Below is a small trained network, with its code and all its weights. Each question gives an input and a target symbol and asks what happens when units are switched off, that is, made to give their printed mean instead of their output.

import numpy as np


def w(rows, s, z=0):
    codes = np.array(rows[::2]) - 128.0
    scale = np.full(codes.shape[1], s)
    scale[-1] = z or s
    return codes * scale


def norm(h):
    return h / np.sqrt((h * h).mean(-1, keepdims=True) + 1e-5)


def f(y):
    return y / 2 * (1 + np.tanh(0.7978845608 * (y + 0.044715 * y**3)))


def softmax(a):
    e = np.exp(a - a.max(-1, keepdims=True))
    return e / e.sum(-1, keepdims=True)


def log_softmax(a):
    a = a - a.max(-1, keepdims=True)
    return a - np.log(np.exp(a).sum(-1, keepdims=True))


def net(x, mask):
    ids = ['αγδεζηθλμξπστφψω'.index(c) for c in x.split()]
    T = len(ids)
    res = E[ids] + P[:T]
    q, k, v = (norm(res) @ M[0].T for M in (Q, K, V))
    z = softmax(np.where(np.tri(T) > 0, q @ k.T / 3**0.5, -1e9)) @ v
    res = res + np.where(mask[0], z, O[0][:, -1]) @ O[0][:, :-1]
    y = f(norm(res) @ A[0][:, :-1].T + A[0][:, -1])
    res = res + np.where(mask[1:17], y, B[0][:, -1]) @ B[0][:, :-1]
    return log_softmax(norm(res)[-1] @ U[:, :-1].T + U[:, -1])


Q, K, V, O, A, B = {}, {}, {}, {}, {}, {}
E = w([
[99,141,157,137,199],'α',
[106,121,174,126,184],'γ',
[92,119,161,145,196],'δ',
[82,132,152,62,94],'ε',
[88,65,177,99,124],'ζ',
[65,120,99,88,73],'η',
[33,239,118,42,151],'θ',
[153,26,123,114,111],'λ',
[2,89,86,150,154],'μ',
[80,89,151,138,190],'ξ',
[88,107,159,160,194],'π',
[110,90,206,132,169],'σ',
[82,137,150,162,215],'τ',
[65,144,115,149,214],'φ',
[77,128,157,137,209],'ψ',
[90,96,169,128,187],'ω',
],0.0084)
P = w([
[124,158,109,137,72],'0',
[111,50,83,62,137],'1',
[109,53,85,64,137],'2',
[164,126,136,140,134],'3',
[101,60,80,59,130],'4',
[31,137,168,131,159],'5',
[182,131,114,143,118],'6',
[105,56,81,63,145],'7',
[6,109,204,69,160],'8',
[170,135,104,165,135],'9',
],0.019)
Q[0] = w([
[228,227,169,163,131],'h0',
[105,139,103,2,211],'h0',
[17,207,231,175,88],'h0',
],0.0081)
K[0] = w([
[119,128,160,74,161],'h0',
[128,204,94,140,73],'h0',
[247,130,136,143,187],'h0',
],0.014)
V[0] = w([
[101,76,127,246,113],'h0',
[198,161,229,205,93],'h0',
[127,100,236,88,71],'h0',
],0.013)
O[0] = w([
[1,79,125,181,92,134],'h0',
[194,37,58,80,93,4],'h0',
[133,62,190,29,81,192],'h0',
],0.016,0.0034)
A[0] = w([
[193,46,102,135,125,169],'n0',
[159,150,205,146,157,97],'n1',
[182,158,91,67,132,120],'n2',
[168,221,123,107,160,122],'n3',
[102,112,189,74,115,80],'n4',
[120,175,110,100,158,156],'n5',
[253,188,97,231,95,129],'n6',
[240,106,155,47,160,167],'n7',
[172,93,54,104,65,116],'n8',
[143,142,181,211,62,147],'n9',
[147,157,175,232,164,190],'n10',
[63,144,167,100,129,113],'n11',
[66,136,145,106,185,125],'n12',
[236,130,4,213,79,124],'n13',
[71,130,115,133,118,141],'n14',
[77,75,64,208,148,8],'n15',
],0.015,0.011)
B[0] = w([
[143,205,97,110,153,203],'n0',
[133,102,86,142,66,189],'n1',
[147,94,113,151,201,153],'n2',
[109,84,189,136,83,200],'n3',
[147,115,117,126,216,179],'n4',
[144,156,137,113,92,183],'n5',
[221,129,138,19,219,144],'n6',
[139,143,136,173,60,230],'n7',
[156,161,165,211,156,180],'n8',
[138,102,54,71,143,175],'n9',
[185,77,72,139,124,255],'n10',
[153,141,158,183,146,213],'n11',
[160,141,160,175,107,228],'n12',
[8,112,219,76,230,134],'n13',
[174,149,153,108,169,201],'n14',
[141,164,153,80,62,169],'n15',
],0.013,0.0082)
U = w([
[139,202,68,117,221,105],'α',
[201,86,15,136,124,50],'γ',
[121,127,3,92,127,148],'δ',
[226,155,141,55,157,175],'ε',
[136,51,185,55,116,74],'ζ',
[139,155,236,126,225,3],'η',
[165,141,204,147,48,61],'θ',
[112,49,167,134,196,147],'λ',
[79,187,153,189,161,118],'μ',
[49,109,204,125,102,189],'ξ',
[85,73,61,148,64,184],'π',
[158,34,69,75,72,31],'σ',
[73,169,101,105,87,245],'τ',
[131,177,45,208,112,84],'φ',
[135,239,121,94,77,100],'ψ',
[108,52,73,102,192,232],'ω',
],0.02,0.005)

Each question gives the input, a string of symbols that net reads in full, and the target symbol t.
The units are the heads (3 rows each of Q, K, V and O) and the neurons (one row each of A and B). Each row of codes is followed by its name. A weight is (code - 128) times the scale printed after its matrix; where a second scale follows, it is the last column's (O, A, B and U).
mask holds one flag per unit, heads first, then neurons. A switched-off unit (its flag False) gives its mean, the last column of its rows in O or B, instead of its output. The means were averaged over made-up inputs and are rounded, as every weight is.
A unit's drop is (log p(t) with every unit on - log p(t) with that unit switched off) / (log p(t) with every unit on - log p(t) with every unit switched off).
The circuit of an input: a set's keep is (log p(t) with only the set's units on - log p(t) with every unit switched off) / (log p(t) with every unit on - log p(t) with every unit switched off). Starting from the 12 units with the biggest drops (on a tie, the unit counted first), units are removed one at a time, each time the one whose removal leaves the highest keep (on an exact tie, the one counted first), for as long as the keep stays at least 0.8.
circuit, biggest first: the units of the circuit, biggest drop first
most important unit: the unit with the biggest drop
top k neurons: the k neurons with the biggest drops, biggest first
drop of u: that unit's drop, to one decimal
input α ζ α ε η γ, target ε: circuit, biggest first	h0
input ε σ λ ω ε ω ε ε γ γ, target θ: circuit, biggest first	h0; n3; n1
input τ ε τ ε θ, target τ: circuit, biggest first	h0; n10; n15
input ε ε θ η θ λ θ ξ α, target θ: circuit, biggest first	h0; n3; n7
input λ ψ π ω ε η ξ ω δ, target ξ: circuit, biggest first	h0; n10; n15; n14
input ε π γ λ ζ ε θ γ θ, target θ: circuit, biggest first	h0; n3; n7
input ε η ε, target ε: circuit, biggest first	h0; n0
input α δ σ μ ξ ω ξ ζ, target α: circuit, biggest first	n0; h0; n8; n10
input ε η η ε ε μ ω ψ μ, target ω: circuit, biggest first	h0; n7
input ζ ζ φ ε ψ σ δ ξ η, target δ: circuit, biggest first	h0; n0
input τ η δ μ, target φ: circuit, biggest first	h0; n10
input ξ η ξ θ ζ, target ξ: circuit, biggest first	h0; n10
input ξ α ε τ ε ξ α η γ θ, target ε: top 2 neurons	n6; n3
input γ ω ε, target γ: top neuron	n8
input τ α μ α γ ζ ε σ γ φ, target θ: top 3 neurons	n3; n4; n0
input θ ε μ π λ, target θ: top 2 neurons	n7; n3
input η α ε η α ζ ψ, target θ: top 2 neurons	n3; n1
input λ η ψ δ ω σ ψ δ, target λ: top 2 neurons	n10; n9
input ζ μ ε α ψ ξ ω ψ, target ζ: top 2 neurons	n10; n7
input ε ξ τ λ, target γ: most important unit	n10
input δ μ ε τ η ε ε ε η γ, target θ: top 2 neurons	n3; n1
input θ α γ ξ ε α ε σ θ, target ε: drop of h0	1.1
input ψ ε π ε τ δ, target ε: drop of h0	0.7
input δ ω ε, target δ: drop of n7	0.3
